Look-ups in named tables: a row name and a column name give one cell, copied from the table.

muna:
,padot,zal,padizav,vobat,zur,debusir,fefavo
kon,14,105,40,68,26,78,222
fudobor,65,76,110,63,59,68,90
mebor,58,81,114,49,88,114,44
datobo,31,81,57,56,59,47,6
vep,67,77,126,51,90,113,43

What is the zur of fudobor in muna? 59
What is the zal of fudobor in muna? 76
What is the debusir of mebor in muna? 114
What is the debusir of fudobor in muna? 68
What is the padot of vep in muna? 67
What is the fefavo of vep in muna? 43
What is the padizav of datobo in muna? 57
What is the padot of kon in muna? 14
What is the vobat of vep in muna? 51
What is the padizav of fudobor in muna? 110
What is the fefavo of mebor in muna? 44
What is the zur of vep in muna? 90
What is the fefavo of datobo in muna? 6
What is the fefavo of kon in muna? 222
What is the padot of mebor in muna? 58
What is the vobat of kon in muna? 68
What is the zur of mebor in muna? 88
What is the padot of fudobor in muna? 65
What is the padizav of vep in muna? 126
What is the padizav of kon in muna? 40
Row with the largest vobat: kon

zot =
	gofo	tezopo	nim	bep	lir	gapad	suk	neb	tus	zalo
vulus	33	101	34	127	89	109	100	119	9	111
bupofe	115	116	64	82	45	82	170	30	45	78
tek	17	63	12	71	83	116	79	123	95	133
povop	75	173	139	61	96	74	94	171	155	73
les	177	67	107	49	149	98	108	23	93	116
refi	94	169	113	43	93	102	82	183	147	91
gol	139	114	96	203	66	115	103	114	38	100
pupuv	106	89	94	146	42	34	142	137	169	97
kigipiz	61	168	157	72	102	53	108	150	154	91

What is the gofo of gol in zot?
139
What is the bep of bupofe in zot?
82
What is the tus of kigipiz in zot?
154
What is the nim of bupofe in zot?
64
What is the tezopo of bupofe in zot?
116
What is the bep of povop in zot?
61
What is the tezopo of kigipiz in zot?
168
What is the tezopo of pupuv in zot?
89
What is the lir of kigipiz in zot?
102
What is the tezopo of tek in zot?
63
What is the tus of tek in zot?
95
What is the lir of bupofe in zot?
45
What is the suk of refi in zot?
82
What is the suk of povop in zot?
94
What is the neb of tek in zot?
123
What is the neb of refi in zot?
183
What is the suk of tek in zot?
79
What is the nim of pupuv in zot?
94
What is the zalo of bupofe in zot?
78
What is the bep of gol in zot?
203

kof =
,nuzup,bibez,koput,tatu,sebo,nez,vava,kov,pegag
vufero,59155,27943,69505,46195,35162,36426,35267,37638,21494
fiz,65639,31660,41701,38662,33948,33640,47776,15101,58986
bep,59282,36533,75666,41431,43159,40368,46977,38831,27181
gerasa,56552,26149,39345,39589,24316,29424,50911,64906,24454
rer,51487,31747,64843,51102,38567,35288,25533,40624,15423
lezilun,18066,26888,39496,48241,28062,49258,44400,20334,61625
soti,63881,17640,33657,37961,20084,32371,36929,27682,45012
mez,23486,44906,42967,22395,47395,68664,39304,34566,54466
pori,46680,31423,48901,27789,37421,55137,12815,43808,20416
memu,23891,48652,40872,44388,46510,44479,27952,67155,16610
dobi,28173,42680,69317,33622,47881,62465,54595,46338,39507
fop,47981,27372,14221,46095,25372,27692,21998,32504,42988
sok,56867,27295,49049,57326,28176,18845,45192,46083,26303

nuzup of rer = 51487
pegag of gerasa = 24454
tatu of soti = 37961
pegag of memu = 16610
vava of pori = 12815
tatu of lezilun = 48241
pegag of pori = 20416
kov of dobi = 46338
nez of memu = 44479
kov of sok = 46083
nez of sok = 18845
kov of fop = 32504
nez of mez = 68664
sebo of fiz = 33948
sebo of pori = 37421
kov of rer = 40624
nez of vufero = 36426
nuzup of soti = 63881
tatu of mez = 22395

lut =
|  | nimunim | timura | veb | nide | fubizut |
|---|---|---|---|---|---|
| ved | 21472 | 35512 | 639 | 19245 | -51874 |
| ramek | 19519 | -13010 | 18401 | -18944 | -7982 |
| vakim | -76955 | 72905 | -59544 | 54084 | 15375 |
| vovuse | 55308 | 13023 | -84377 | 57006 | 26163 |
| tuz | -70623 | 43355 | -74149 | 63151 | -39310 |
| suf | 27971 | 21667 | -75982 | -57800 | -66937 |
| bebi | -50062 | 65990 | -60878 | -25986 | -32001 |
| las | -80911 | -62639 | -42989 | 54167 | -56831 |
| nak | -8394 | -83725 | -67067 | 23561 | -13505 |

fubizut of vakim = 15375
nimunim of ramek = 19519
timura of ramek = -13010
nide of las = 54167
timura of suf = 21667
nimunim of tuz = -70623
veb of bebi = -60878
nide of vakim = 54084
timura of las = -62639
timura of nak = -83725

Table miboso
cols = zomus, tugu, kununar, maf, zutam, kug
bamu: [0.6, 0.6, 0.5, 0.5, 0.7, 0.8]
farorap: [0.6, 0.6, 0.5, 0.5, 0.7, 0.8]
lusig: [0.6, 0.6, 0.5, 0.5, 0.6, 0.8]
ramiz: [0.6, 0.6, 0.5, 0.5, 0.6, 0.8]
sop: [0.4, 0.3, 0.4, 0.4, 0.4, 0.2]
radig: [0.6, 0.6, 0.5, 0.5, 0.7, 0.8]
selon: [0.4, 0.3, 0.4, 0.4, 0.5, 0.3]
zomezoz: [0.4, 0.3, 0.4, 0.4, 0.5, 0.3]
temog: [0.4, 0.3, 0.4, 0.4, 0.5, 0.3]
ver: [0.6, 0.6, 0.5, 0.5, 0.7, 0.8]
derag: [0.6, 0.6, 0.5, 0.5, 0.7, 0.8]
rabud: [0.4, 0.3, 0.4, 0.4, 0.5, 0.3]

What is the zutam of rabud in miboso? 0.5
What is the tugu of sop in miboso? 0.3
What is the kug of derag in miboso? 0.8
What is the tugu of farorap in miboso? 0.6
What is the zomus of ramiz in miboso? 0.6
What is the zomus of farorap in miboso? 0.6
What is the zomus of derag in miboso? 0.6
What is the zutam of zomezoz in miboso? 0.5
What is the kununar of sop in miboso? 0.4
What is the zomus of rabud in miboso? 0.4
What is the kug of farorap in miboso? 0.8
What is the zomus of bamu in miboso? 0.6

Table kob
	rut	nagone	davakur	gor	zazos	muf
dibike	69.7	52.2	36.9	85.3	48.0	51.1
nog	44.1	52.8	60.9	58.1	27.3	53.1
nufa	55.0	37.4	25.0	71.5	47.6	57.1
sedu	46.7	52.0	61.9	50.0	78.2	46.8
kopeno	47.8	7.6	28.8	56.3	47.0	44.8

davakur of kopeno = 28.8
zazos of sedu = 78.2
davakur of nufa = 25.0
davakur of sedu = 61.9
zazos of nog = 27.3
davakur of nog = 60.9
rut of nufa = 55.0
gor of dibike = 85.3

rivu =
,debene,zar,kogis,vak,muzomuk,nake,bog,fof,deg
lutufad,152,118,118,141,89,144,153,117,97
kizel,145,97,100,100,119,70,113,88,149
zofako,84,75,113,124,163,90,119,102,107
nis,118,88,90,107,81,106,144,209,107
legaf,116,134,114,110,115,179,107,106,122
ger,136,109,123,144,97,178,156,77,99
dama,113,122,91,127,154,53,117,86,147
koreg,68,77,63,135,180,87,134,136,104
turi,69,94,92,88,178,113,77,164,95
zeduzot,124,131,54,124,97,131,113,83,97

dama, muzomuk => 154
zofako, debene => 84
zofako, kogis => 113
dama, nake => 53
nis, zar => 88
kizel, vak => 100
lutufad, fof => 117

nep =
,tef,setig,lol,suletem
zuro,26,58,76,32
ruz,6,62,62,35
bop,31,57,77,33
rab,22,59,76,31
did,5,62,60,36
liba,32,57,77,33

suletem of ruz: 35
lol of rab: 76
setig of bop: 57
lol of liba: 77
suletem of rab: 31
tef of liba: 32
suletem of bop: 33
lol of bop: 77
setig of did: 62
tef of bop: 31

memutu:
fields: zazikom, puzama, zifoz, sebug
mili: [-0.2, 0.0, -0.1, 0.2]
per: [0.0, -0.2, -0.1, 0.3]
lig: [0.2, 0.4, 0.1, -0.4]
lemase: [-0.1, -0.2, -0.1, 0.1]
nufu: [0.1, 0.1, 0.1, -0.2]
nol: [0.0, -0.3, -0.1, 0.2]
vub: [0.0, -0.1, -0.1, -0.1]
rekuzav: [0.0, 0.0, 0.0, 0.0]
levemaf: [-0.2, -0.5, -0.4, 0.5]
paf: [-0.3, -0.2, -0.4, 0.4]

per, sebug -> 0.3
paf, sebug -> 0.4
mili, zazikom -> -0.2
lig, zifoz -> 0.1
lig, puzama -> 0.4
rekuzav, zifoz -> 0.0

